Look-ups in named tables: a row name and a column name give one cell, copied from the table.

Nunad
         Mikis  Fure    Suv  Romado    Mis  Supapib
Gon        836  3188   2557   -5778   1597    -2198
Vadadu    1548  -617   2063     512    332      861
Givisa    5696  3706   2665   -3498    124      640
Luni      4256  -904  -5581    1009  -4414      413
Nevesuf  -2289  1168  -3611   -8748  -5462     4998
Mutone     942   -20    351     981    884      476

Nevesuf, Romado -> -8748
Luni, Suv -> -5581
Vadadu, Mis -> 332
Mutone, Mikis -> 942
Givisa, Suv -> 2665
Vadadu, Fure -> -617
Mutone, Mis -> 884
Givisa, Romado -> -3498
Nevesuf, Supapib -> 4998
Vadadu, Suv -> 2063
Luni, Mis -> -4414
Luni, Romado -> 1009
Gon, Fure -> 3188
Nevesuf, Fure -> 1168
Mutone, Supapib -> 476
Luni, Supapib -> 413

Rozov =
	Meras	Rek	Gezelu	Taseloz	Tomegav	Fafiv	Kuriv	Kalav
Gelub	65199	48966	54445	68139	40366	80404	56923	32102
Rud	18142	20356	19012	72328	48785	54081	55564	45193
Funav	69435	89862	62786	24008	47373	59568	35604	42886

What is the Rek of Gelub in Rozov? 48966
What is the Fafiv of Funav in Rozov? 59568
What is the Gezelu of Funav in Rozov? 62786
What is the Taseloz of Funav in Rozov? 24008
What is the Gezelu of Rud in Rozov? 19012
What is the Kalav of Funav in Rozov? 42886
What is the Rek of Funav in Rozov? 89862

Table Bimi
        Kolid   Gil
Zigo     0.71  0.42
Kitudu   0.27  0.53
Sav      0.69  0.50
Bupab    0.56  0.88
Kiv      0.80  0.19
Lor      0.47  0.17
Rus      0.42  0.89
Malov    0.59  0.61
Banezi   0.42  0.59

Gil of Zigo = 0.42
Kolid of Zigo = 0.71
Kolid of Lor = 0.47
Gil of Malov = 0.61
Gil of Bupab = 0.88
Gil of Kitudu = 0.53
Gil of Rus = 0.89
Which row has the largest Kolid? Kiv

Kimive
|  | Kegu | Tutin | Lumedum | Pep |
|---|---|---|---|---|
| Zov | -44.0 | -16.3 | 44.1 | 3.2 |
| Badidok | -77.5 | -40.1 | 30.7 | -15.4 |
| Zaf | -97.5 | -55.4 | 23.4 | -26.7 |
| Zun | -0.4 | 18.2 | 59.5 | 32.6 |
| Vebitop | -91.5 | -53.2 | 26.8 | -21.9 |
| Gugovu | -84.5 | -45.9 | 28.0 | -18.9 |
| Kab | 20.4 | 33.5 | 67.2 | 46.1 |

What is the Tutin of Gugovu in Kimive? -45.9
What is the Tutin of Kab in Kimive? 33.5
What is the Pep of Vebitop in Kimive? -21.9
What is the Kegu of Vebitop in Kimive? -91.5
What is the Lumedum of Badidok in Kimive? 30.7
What is the Lumedum of Gugovu in Kimive? 28.0
What is the Pep of Badidok in Kimive? -15.4
What is the Pep of Kab in Kimive? 46.1
What is the Lumedum of Vebitop in Kimive? 26.8
What is the Kegu of Zaf in Kimive? -97.5
What is the Pep of Zaf in Kimive? -26.7

Lun =
|  | Gabugu | Timidul |
|---|---|---|
| Bikiso | 5.018 | 6.345 |
| Nugon | -9.236 | -9.098 |
| Relo | -1.557 | -1.834 |
| Latu | 6.358 | 8.708 |

Nugon, Gabugu -> -9.236
Nugon, Timidul -> -9.098
Bikiso, Gabugu -> 5.018
Relo, Timidul -> -1.834
Latu, Gabugu -> 6.358
Relo, Gabugu -> -1.557
Bikiso, Timidul -> 6.345
Latu, Timidul -> 8.708

Sevakot:
	Pif	Gari	Bugara	Velemi	Munubil	Fopune	Dibupum	Rer	Rek
Rup	231	216	48	80	182	254	127	142	71
Mav	99	196	134	158	211	136	194	221	95
Vevaso	79	244	105	134	195	172	186	232	53
Mivuvim	78	193	138	108	194	129	225	203	99
Gonoz	235	193	41	75	144	203	60	167	72
Lat	195	165	85	73	136	177	79	156	72
Negume	216	172	17	73	147	205	82	129	62
Nivured	185	151	103	83	126	190	78	152	68
Zodes	11	204	133	131	177	142	226	168	73
Vikel	171	177	67	68	170	209	104	121	60

Rer of Lat = 156
Velemi of Negume = 73
Pif of Mivuvim = 78
Velemi of Gonoz = 75
Gari of Vevaso = 244
Gari of Gonoz = 193
Bugara of Gonoz = 41

Bekaz =
	Kop	Luvuda	Mam	Rut	Dumuvol	Dufad
Tok	203	122	171	146	173	184
Mar	174	98	117	111	115	135
Fuviviv	55	87	41	101	87	87

Mar, Kop -> 174
Fuviviv, Rut -> 101
Tok, Kop -> 203
Fuviviv, Luvuda -> 87
Tok, Luvuda -> 122
Mar, Mam -> 117
Mar, Dufad -> 135
Tok, Dumuvol -> 173
Fuviviv, Dumuvol -> 87
Fuviviv, Kop -> 55
Fuviviv, Mam -> 41
Tok, Dufad -> 184
Fuviviv, Dufad -> 87
Mar, Luvuda -> 98
Tok, Mam -> 171
Mar, Dumuvol -> 115
Tok, Rut -> 146
Which row has the largest Kop? Tok

Lasez
         Dip   Pil   Sed   Nol  Notoruk   Tun   Lal  Temin
Sumel    0.0   0.1  -0.3   0.3      0.2  -0.8   0.7   -0.1
Gesuvi   0.1   0.1  -0.4   0.3      0.3  -0.9   0.7   -0.1
Subur    0.1  -0.1   0.1  -0.2      0.3  -0.2  -0.1   -0.5
Zave    -0.4   0.4  -0.1   0.5      0.4  -0.3   0.3    0.0
Vefep   -0.1   0.1  -0.4  -0.2      0.1   0.0   0.0   -0.3
Mivud   -0.2   0.1  -0.4  -0.1      0.4  -0.2   0.2   -0.6
Garir   -0.2   0.1  -0.4   0.0      0.4  -0.3   0.1   -0.6
Saro    -0.1   0.0  -0.4   0.0      0.4  -0.2   0.2   -0.6
Vob     -0.2   0.0  -0.4  -0.1      0.4  -0.1   0.0   -0.7

Vefep, Pil -> 0.1
Vefep, Notoruk -> 0.1
Saro, Pil -> 0.0
Vob, Pil -> 0.0
Vob, Sed -> -0.4
Vob, Lal -> 0.0
Vob, Notoruk -> 0.4
Sumel, Dip -> 0.0
Garir, Temin -> -0.6
Saro, Sed -> -0.4
Gesuvi, Tun -> -0.9

